Below is a small trained network, with its code and all its weights. Each question gives an input and a class and asks what happens when units are switched off, that is, made to give their printed mean instead of their output.

import numpy as np


def w(rows, s, z=0):
    codes = np.array(rows[::2]) - 128.0
    scale = np.full(codes.shape[1], s)
    scale[-1] = z or s
    return codes * scale


def norm(h):
    return h / np.sqrt((h * h).mean(-1, keepdims=True) + 1e-5)


def f(y):
    return np.maximum(y, 0)


def log_softmax(a):
    a = a - a.max(-1, keepdims=True)
    return a - np.log(np.exp(a).sum(-1, keepdims=True))


def net(x, mask):
    res = np.array(x, float).reshape(1, 5) / 4 @ E
    u = 0
    for l in range(2):
        y = f(norm(res) @ A[l][:, :-1].T + A[l][:, -1])
        res = res + np.where(mask[u : u + 5], y, B[l][:, -1]) @ B[l][:, :-1]
        u += 5
    return log_softmax(norm(res)[-1] @ U[:, :-1].T + U[:, -1])


A, B = {}, {}
E = w([
[179,51,220,141,138,128,48,136,35,60,15,171],'x0',
[114,114,120,161,160,138,127,132,131,136,98,95],'x1',
[78,143,52,181,108,124,102,149,196,216,244,71],'x2',
[108,154,120,133,150,104,130,166,118,109,113,102],'x3',
[101,154,108,247,7,1,203,168,172,79,10,194],'x4',
],0.0062)
A[0] = w([
[61,52,120,163,102,116,72,153,182,142,100,86,95],'L0N0',
[95,127,90,122,122,43,132,183,255,192,127,156,1],'L0N1',
[81,197,116,50,172,152,176,112,121,101,147,105,21],'L0N2',
[160,176,192,31,216,227,87,102,47,77,131,73,105],'L0N3',
[65,154,122,146,42,132,129,144,164,148,71,146,229],'L0N4',
],0.0065,0.0031)
B[0] = w([
[189,180,160,55,139,166,130,92,170,77,142,74,158],'L0N0',
[135,125,96,111,148,222,69,123,191,132,85,209,183],'L0N1',
[136,100,246,182,41,111,134,96,48,178,181,58,167],'L0N2',
[63,152,171,121,114,206,55,165,255,77,126,192,254],'L0N3',
[240,78,33,36,105,126,171,186,80,69,100,114,193],'L0N4',
],0.0066,0.0098)
A[1] = w([
[76,132,254,144,93,214,153,130,186,90,134,68,50],'L1N0',
[38,76,157,78,165,153,88,168,140,196,244,44,72],'L1N1',
[210,144,213,183,104,163,8,136,120,124,204,91,254],'L1N2',
[102,157,43,249,53,100,189,151,177,98,157,116,98],'L1N3',
[161,110,103,107,75,118,137,189,84,101,49,139,169],'L1N4',
],0.006,0.0028)
B[1] = w([
[124,98,236,65,107,127,121,158,220,170,157,66,230],'L1N0',
[70,232,91,192,109,74,181,70,43,229,217,80,237],'L1N1',
[192,195,138,110,49,136,178,125,172,149,118,21,254],'L1N2',
[147,56,117,70,210,168,43,95,255,129,62,148,173],'L1N3',
[136,97,96,97,213,95,170,102,44,153,159,158,218],'L1N4',
],0.0067,0.0084)
U = w([
[85,191,192,126,65,134,143,131,168,165,175,74,81],'0',
[92,123,103,82,131,173,66,169,222,78,77,208,254],'1',
[196,76,52,51,161,78,211,120,102,81,110,165,137],'2',
[108,59,169,178,138,40,156,161,2,38,58,251,53],'3',
[41,207,60,208,123,111,150,69,75,206,210,101,83],'4',
],0.0081,0.0029)

Each question gives the input, the list of numbers given to net, and the class t.
The units are the neurons (one row each of A and B). Each row of codes is followed by its name. A weight is (code - 128) times the scale printed after its matrix; where a second scale follows, it is the last column's (A, B and U).
mask holds one flag per neuron, layer by layer. A switched-off neuron (its flag False) gives its mean, the last column of its row in B, instead of its output. The means were averaged over made-up inputs and are rounded, as every weight is.
A unit's drop is (log p(t) with every unit on - log p(t) with that unit switched off) / (log p(t) with every unit on - log p(t) with every unit switched off).
The circuit of an input: a set's keep is (log p(t) with only the set's units on - log p(t) with every unit switched off) / (log p(t) with every unit on - log p(t) with every unit switched off). Starting from all 10 units, units are removed one at a time, each time the one whose removal leaves the highest keep (on an exact tie, the one counted first), for as long as the keep stays at least 0.8.
circuit, biggest first: the units of the circuit, biggest drop first
top k neurons: the k neurons with the biggest drops, biggest first
top k neurons in layer l: the k neurons of layer l with the biggest drops, biggest first
drop when u is switched off: that unit's drop, to one decimal
input [8,2,0,4,1], class 3: top 2 neurons in layer 1 : (L1N4, L1N3)
input [-3,-4,-3,-7,8], class 2: circuit, biggest first : (L0N4)
input [-2,-8,2,-8,-1], class 4: top 2 neurons : (L0N3, L1N0)
input [7,5,8,-4,3], class 2: top 2 neurons in layer 0 : (L0N3, L0N4)
input [4,0,-1,0,1], class 3: circuit, biggest first : (L0N3, L0N0, L1N0)
input [1,-3,6,5,4], class 2: top 3 neurons : (L0N4, L0N3, L1N4)
input [-8,6,0,-6,6], class 2: top 2 neurons : (L0N4, L0N3)
input [-6,2,-2,-3,8], class 2: top 3 neurons : (L0N4, L0N3, L1N4)
input [7,-3,4,2,7], class 2: circuit, biggest first : (L0N4, L1N4)
input [-7,7,-7,0,8], class 2: top 2 neurons : (L0N4, L0N3)
input [0,-1,-4,1,2], class 2: top 3 neurons in layer 0 : (L0N3, L0N4, L0N2)
input [-7,-3,4,5,7], class 1: top 2 neurons : (L1N3, L0N1)
input [-7,5,-2,-8,1], class 2: top 3 neurons : (L0N3, L0N4, L1N0)
input [-3,-2,3,-5,3], class 1: top 3 neurons in layer 1 : (L1N1, L1N3, L1N2)
input [-1,-6,5,-1,-4], class 4: circuit, biggest first : (L1N1)
input [2,5,-1,-6,5], class 3: top 2 neurons : (L1N2, L1N0)
input [-6,6,4,6,1], class 1: top 2 neurons : (L1N3, L0N1)
input [-7,-2,4,-8,3], class 1: drop when L0N4 is switched off : 0.0
input [2,-6,-3,0,3], class 3: drop when L1N2 is switched off : 0.3
input [4,-3,3,3,5], class 2: drop when L0N3 is switched off : 0.1
